The symbols move the items like this.
x961: w>x601, o>x593
x916: w>x440, o>x448
x61: w>x936, o>x912
x593: w>x151, o>x961
x175: w>x916, o>x657
x489: w>x400, o>x426
x755: w>x878, o>x420
x360: w>x759, o>x811
x107: w>x912, o>x936
x60: w>x462, o>x410
x973: w>x487, o>x246
x657: w>x291, o>x175
x874: w>x688, o>x864
x601: w>x864, o>x688
x932: w>x61, o>x401
x401: w>x874, o>x932
x48: w>x755, o>x266
x925: w>x489, o>x5
x193: w>x209, o>x796
x487: w>x222, o>x913
x701: w>x973, o>x585
x895: w>x107, o>x959
x878: w>x410, o>x462
x811: w>x851, o>x360
x5: w>x60, o>x925
x448: w>x657, o>x916
x304: w>x360, o>x851
x440: w>x811, o>x759
x151: w>x913, o>x222
x246: w>x585, o>x973
x585: w>x48, o>x701
x222: w>x961, o>x151
x634: w>x175, o>x291
x688: w>x593, o>x601
x864: w>x932, o>x874
x291: w>x193, o>x634
x796: w>x634, o>x193
x420: w>x266, o>x755
x266: w>x701, o>x48
x209: w>x426, o>x400
x959: w>x304, o>x895
x912: w>x401, o>x61
x759: w>x448, o>x440
x936: w>x959, o>x107
x410: w>x925, o>x60
x426: w>x5, o>x489
x400: w>x796, o>x209
x462: w>x420, o>x878
x913: w>x246, o>x487
x851: w>x895, o>x304

The rows follow the links: the fewer symbols apart two items are, the more alike their rows tend to be.

Each row is also shifted at random along 6 hidden directions that mean nothing.

Some items, each with a row of numbers:
x585	[5, -18, -30, -10, 19, -32, 13, -9, -7, -4, -4, -17, -6, 8, -12, 47, 39, 50, -48, -28, 15, -10, 19, 3, 0, 31, 31]
x400	[7, -13, 1, 2, -5, 19, 0, 1, -19, -44, -1, 33, 16, 32, -16, -3, -23, -30, -21, -6, 30, 57, -9, -15, 4, -22, -10]
x932	[-47, -7, 3, -17, -28, 19, 23, -2, 10, 36, -29, -38, -2, -25, 32, -4, -23, 23, -9, 12, 25, -40, -11, -20, 12, 0, 12]
x959	[-35, -10, 13, 38, 10, 37, -12, 34, 24, 32, -6, -24, -3, -26, -16, -14, 23, -46, 25, 14, -2, -4, -26, -11, -10, -24, -18]
x107	[-20, 16, 40, -32, -22, -22, -29, 27, 34, 33, 27, 9, 15, -14, 9, -75, -27, -61, 15, 16, -14, -16, 26, 2, -19, 13, -36]
x175	[39, -18, 12, 14, -41, -40, -31, -9, -22, 1, 31, 78, 13, 22, 6, -55, 19, -83, 7, -3, 29, 19, -24, -52, -26, -30, -8]
x913	[66, 43, 13, 26, 40, -9, -24, 16, 14, -41, 23, 2, 29, 19, -44, -13, 5, -8, 21, 5, -67, 3, 4, 76, 4, 26, -18]
x916	[40, -1, -4, 25, -31, -2, -20, -60, -15, -22, -34, 24, 26, 33, 4, -21, 10, -20, -30, 11, 32, 4, -27, -21, 18, -13, 19]
x796	[21, -6, -14, -5, -3, 34, 47, -4, -42, 7, -3, 13, -36, -23, 32, 25, -31, 26, 51, 10, 10, 14, -44, -31, 5, -36, 16]
x151	[-42, 14, 3, -67, 15, -44, 4, -2, -23, 45, 30, 24, 11, -60, -4, 56, -1, 15, 56, 2, -36, -49, -13, 19, -2, 41, 19]
x5	[-4, -12, -28, -16, 21, 19, 53, 33, 9, -15, 0, -47, -21, 11, -2, 43, -8, 66, -57, -25, 10, 30, 29, 16, -2, -3, 13]
x60	[-62, -20, -3, -12, 19, -6, -2, 39, -3, -18, 34, 18, -27, 13, 5, 11, -9, 6, 3, -31, 1, 32, 41, -5, -25, -9, -27]
x851	[8, 3, 2, -20, -42, -19, 23, -9, 10, 45, -3, -22, 1, -12, 35, -40, -5, 3, -32, 17, 26, -37, -7, -35, 11, -10, 24]
x193	[60, -17, -22, 10, 21, -9, -27, -32, 22, 13, 2, -18, -19, 14, -14, 24, 27, 3, -30, -27, 0, 17, 37, 9, 13, 16, 10]
x912	[-83, 38, 31, -35, 6, -11, 31, 68, 15, 3, 21, -28, 26, -31, -6, -40, -33, 2, -11, 31, -31, -27, 2, 43, -4, 12, -21]
x48	[-25, -15, 8, 7, 12, -47, -20, 37, 5, -24, 38, 11, -8, 31, -3, -6, 28, 14, -22, -36, -7, -7, 52, 10, -21, 11, -14]
x410	[27, -33, -16, 27, 8, 23, 0, 21, 23, -24, -3, -14, -33, 24, -1, -1, 2, -8, -20, -32, 12, 44, 47, -13, -17, -19, -21]
x601	[60, -9, -4, 21, -42, -5, 1, -19, 17, 4, -19, -8, 9, 24, 13, -56, -1, -27, -40, 6, 33, -8, 4, -33, -10, -16, 4]
x209	[53, -40, -29, -1, 7, -4, -22, -10, 17, 49, 23, -10, -69, -14, 34, 32, 22, 8, 31, -35, 2, 3, 58, -24, -8, -4, -1]
x701	[-83, -9, 26, 48, -6, -10, -26, 8, -38, -76, 7, 60, 11, 54, -3, -7, -1, -2, 24, -13, -2, 0, -12, -6, -20, -21, -16]

Complete each set of four: the symbols that take the first to the second take the third to the fourth.
Answer with the item's name.
[-10, 25, 33, 24, -17, -4, 1, 11, -33, -33, 14, 42, -8, 19, 32, -27, -15, 10, 64, 23, -15, -27, -28, -7, 7, -30, -6]
: [25, 13, 0, -26, 25, -31, 3, -9, -15, 12, 20, 6, -17, -22, 5, 45, 4, 48, 43, -1, -34, -32, 11, 23, 7, 36, 11]
:: [49, -11, -8, 44, -28, 11, 10, -25, -23, 0, -17, 17, -32, 16, 33, -2, 17, -2, 20, -6, 23, -2, -22, -49, -12, -49, 11]
: x291

[25, 5, -25, -9, 24, -28, -11, -7, 6, 17, 1, -2, 37, -7, -58, 21, 38, -39, -40, -9, -4, 16, -26, 20, -5, 19, 19]
: [-50, -3, -15, -41, 14, -6, -17, -29, 1, 36, -17, -3, 38, -35, -34, 44, 15, -35, 0, 9, 1, -6, -21, 14, 9, 40, 14]
:: [22, -25, 14, -25, 5, -16, -65, -20, 15, 16, 35, 44, -43, -8, 21, 7, -26, -14, 60, -27, -16, 11, 69, 6, -12, 35, -46]
: x193

[64, 19, 5, -14, -41, -22, 6, -31, -11, 13, -1, 21, 12, 1, 26, -43, -20, -15, 7, 21, 2, -23, -15, -17, 10, -6, 18]
: [14, -2, -16, 96, 0, 63, -6, -34, -16, -80, -53, -11, 19, 65, -16, 5, 32, 1, -32, 7, 27, 37, -45, -9, 24, -47, 11]
:: [51, -19, 3, -21, 3, 25, -11, -3, 11, -27, 7, 25, -11, 14, 6, -3, -46, -23, 23, -19, 5, 57, 38, -1, -1, 0, -32]
: x755

[-2, 1, 16, 31, -19, 7, -27, -42, -35, -48, -12, 56, -2, 36, 17, 1, -12, 0, 61, 3, 7, -6, -16, -7, 5, -5, -9]
: [-45, -44, -20, 5, -1, 29, 22, 31, -15, -10, 1, 7, -40, 6, 14, 24, 0, 7, 0, -18, 37, 33, -4, -41, -23, -40, 1]
:: [24, 3, -8, 11, 17, -4, 50, 61, -1, -8, 25, -38, -45, 2, 18, 13, 6, 67, -12, -28, -9, -3, 40, 5, -20, -14, 4]
: x601

[46, -19, 1, 71, -19, 17, 9, 6, -30, -3, 9, 29, -45, 15, 30, -15, 32, -26, 49, -11, 8, 4, -18, -56, -28, -74, -6]
: [-39, 7, -14, 9, 32, -1, 18, 15, -4, 13, -3, -21, 25, -16, -43, 36, 37, -1, -26, 7, -11, -1, -35, 29, 5, 11, 17]
:: [-21, -8, -19, 12, 13, 9, 9, 21, 18, 39, -11, -32, 14, -28, -35, 5, 39, -51, -38, 4, 5, 25, -21, -12, -7, -13, 6]
: x222

[-17, 6, 17, -10, -19, -37, 10, -7, -46, -30, 11, 54, 25, 21, 9, -11, -12, 2, 12, -2, 5, -3, -20, -11, -9, -7, 12]
: [12, 23, 18, 2, 27, -39, -29, 16, -6, 2, 42, 6, -9, -9, -10, 4, 15, 9, 37, -1, -52, -36, 10, 40, 0, 23, -2]
:: [-26, -24, 2, 8, 18, -47, -76, -22, 9, 3, 20, 16, 9, 22, -28, 18, 54, -18, -28, -32, 7, -5, 31, 8, 2, 40, 3]
: x601

[14, -8, 1, -16, -46, -33, 7, -26, -3, 40, 0, 4, 7, 1, 20, -41, 4, -14, -39, 9, 37, -28, -21, -35, 1, -7, 26]
: [-32, 20, -3, 23, 28, 45, -25, -33, 3, -5, -46, -31, 28, -20, -31, 43, 14, 13, 22, 23, -17, -14, -41, 43, 47, 24, 0]
:: [4, -37, -4, 40, 20, 42, -16, -1, 7, -8, -1, -18, -80, 8, 46, 43, 7, 48, 52, -32, 0, 0, 52, -21, -9, -16, -12]
: x462

[-67, -3, -14, 6, 8, 27, 5, 14, 19, 24, -31, -45, 23, -12, -27, 6, 28, -15, -45, 11, 18, 6, -15, 3, 7, 8, 6]
: [5, 6, 1, 8, -32, -34, 55, 35, -22, 4, 12, -17, 2, 12, 27, -44, 11, 26, -58, 1, 19, -29, -21, -32, -23, -38, 28]
:: [-1, -20, -23, 58, 12, 45, 6, 21, 13, 44, -29, -42, -8, -20, -23, 17, 62, -44, -20, 6, 13, 14, -45, -26, -3, -36, 7]
: x916

[55, -13, 6, -34, -50, -12, -15, -75, 8, 48, -29, 13, -10, -8, 43, -18, -28, -20, 14, 6, 40, -24, 9, -51, 11, 13, 8]
: [20, 0, 7, 21, -37, 15, -11, -23, 26, 1, -41, -29, 17, 25, 21, -32, -18, -6, -28, 9, 33, -14, 7, -19, 11, 3, -2]
:: [-21, 24, 19, 37, 23, 17, -41, 11, -1, -8, 6, 1, 2, -16, -19, 13, 25, -1, 70, 24, -44, -36, -25, 37, 11, 13, -18]
: x448

[-5, -30, -8, -19, 1, 10, 24, 33, -11, -13, 14, 21, -3, 16, -4, 2, -9, -24, -21, -10, 26, 56, 9, -27, -23, -26, -5]
: [1, 29, 0, -50, 15, 12, 75, 18, -47, -38, 11, 26, 8, -8, 12, 17, -71, 54, 42, 19, -37, 18, -22, 23, -1, -10, 7]
:: [-91, -1, 31, 54, 7, 32, -13, 53, 16, 4, -3, -30, 1, -9, -6, -28, 23, -28, 2, 17, 1, -16, -16, -3, -19, -22, -27]
: x593

[-5, 12, 29, 23, -37, -23, -17, -2, -16, -10, 13, 34, 8, 19, 19, -52, 1, -10, 10, 18, 8, -32, -11, -15, 2, -17, -6]
: [-65, -1, 7, 57, -16, 30, -57, -36, 34, -28, -43, -31, 14, 32, 12, -26, 9, 8, -23, 9, 22, -30, 9, 5, 32, 9, -14]
:: [-61, -34, -27, -19, 11, 2, 49, 40, -20, -9, 10, -12, -26, 4, 0, 43, 10, 27, -39, -32, 16, 40, 2, -26, -21, -23, 13]
: x701

[47, -35, -15, -10, 7, -9, -31, -18, 22, 42, 29, 2, -48, -8, 16, 23, 18, -14, 17, -35, 1, 13, 56, -21, -9, 12, -11]
: [-18, 14, 8, -34, -19, 11, 48, 34, 20, 49, -9, -38, 8, -44, 12, -14, -24, 5, -16, 27, 13, -15, -20, -9, 6, -2, 5]
:: [34, 3, -26, -19, 10, 26, 38, -3, -14, -39, -8, 16, 11, 17, -18, 2, -33, -3, 0, 2, -4, 68, 2, 8, -2, -13, -5]
: x759

[56, 27, -9, -32, 26, -44, 26, 27, 8, 6, 37, -17, 12, -15, -21, 0, 17, 29, -32, -2, -41, -6, 9, 42, -1, 17, 13]
: [39, 4, -11, 3, 16, -3, -52, -56, 14, 15, -16, 4, 31, -2, -42, 29, 37, -35, -13, 0, -7, 1, -18, 25, 25, 35, 13]
:: [57, -6, 19, 13, -47, -43, -29, -25, -12, -6, 9, 58, 22, 32, 9, -66, 2, -71, -3, -2, 21, -5, 9, -36, -24, -7, -14]
: x973

[-33, -12, -7, -60, 11, -17, -24, -25, 14, -29, 3, 20, 12, 15, -12, 23, -38, 10, -21, -22, 3, 37, 57, 30, 11, 51, -11]
: [35, -3, 0, 50, -33, 11, -10, -16, 19, -20, -33, -19, 4, 40, 7, -50, 9, -18, -50, 1, 44, -10, 0, -28, -1, -19, 5]
:: [33, 5, 18, 65, 26, 16, -49, 26, 17, 8, 19, 3, -8, -10, -26, -16, 47, -56, 55, 10, -36, -4, -19, 19, -8, -14, -28]
: x420

[-17, -19, -4, -56, -2, 30, 10, -28, -10, -4, -11, 8, -31, -7, 26, 47, -64, 45, 40, -10, 11, 19, 27, -4, 12, 26, 1]
: [69, 34, -7, 19, 34, -7, 17, 25, 5, 16, 27, -27, -20, -25, -4, 12, 29, 32, 15, 10, -45, -19, -6, 33, 9, 2, 9]
:: [18, 15, -11, 3, 31, -10, -4, 2, -3, 9, 5, -10, 17, -12, -40, 28, 26, -11, 2, 1, -36, -3, -21, 31, 5, 11, 13]
: x420

[-47, -4, 13, -15, -16, 22, -14, -44, -31, -51, -27, 44, 28, 23, 1, 23, -35, 21, 23, 12, 17, 18, -24, 2, 20, 3, 1]
: [18, -27, -38, -49, 9, 9, 35, -9, 4, 18, 4, -9, -30, -6, 8, 40, -23, 12, -25, -25, 14, 53, 25, -9, -5, 4, 10]
:: [-68, -1, 1, 33, 2, 23, -21, 1, 34, 10, -29, -42, 20, 0, -13, -17, 15, -15, -29, 6, 14, -2, -2, 6, 5, 8, -6]
: x360

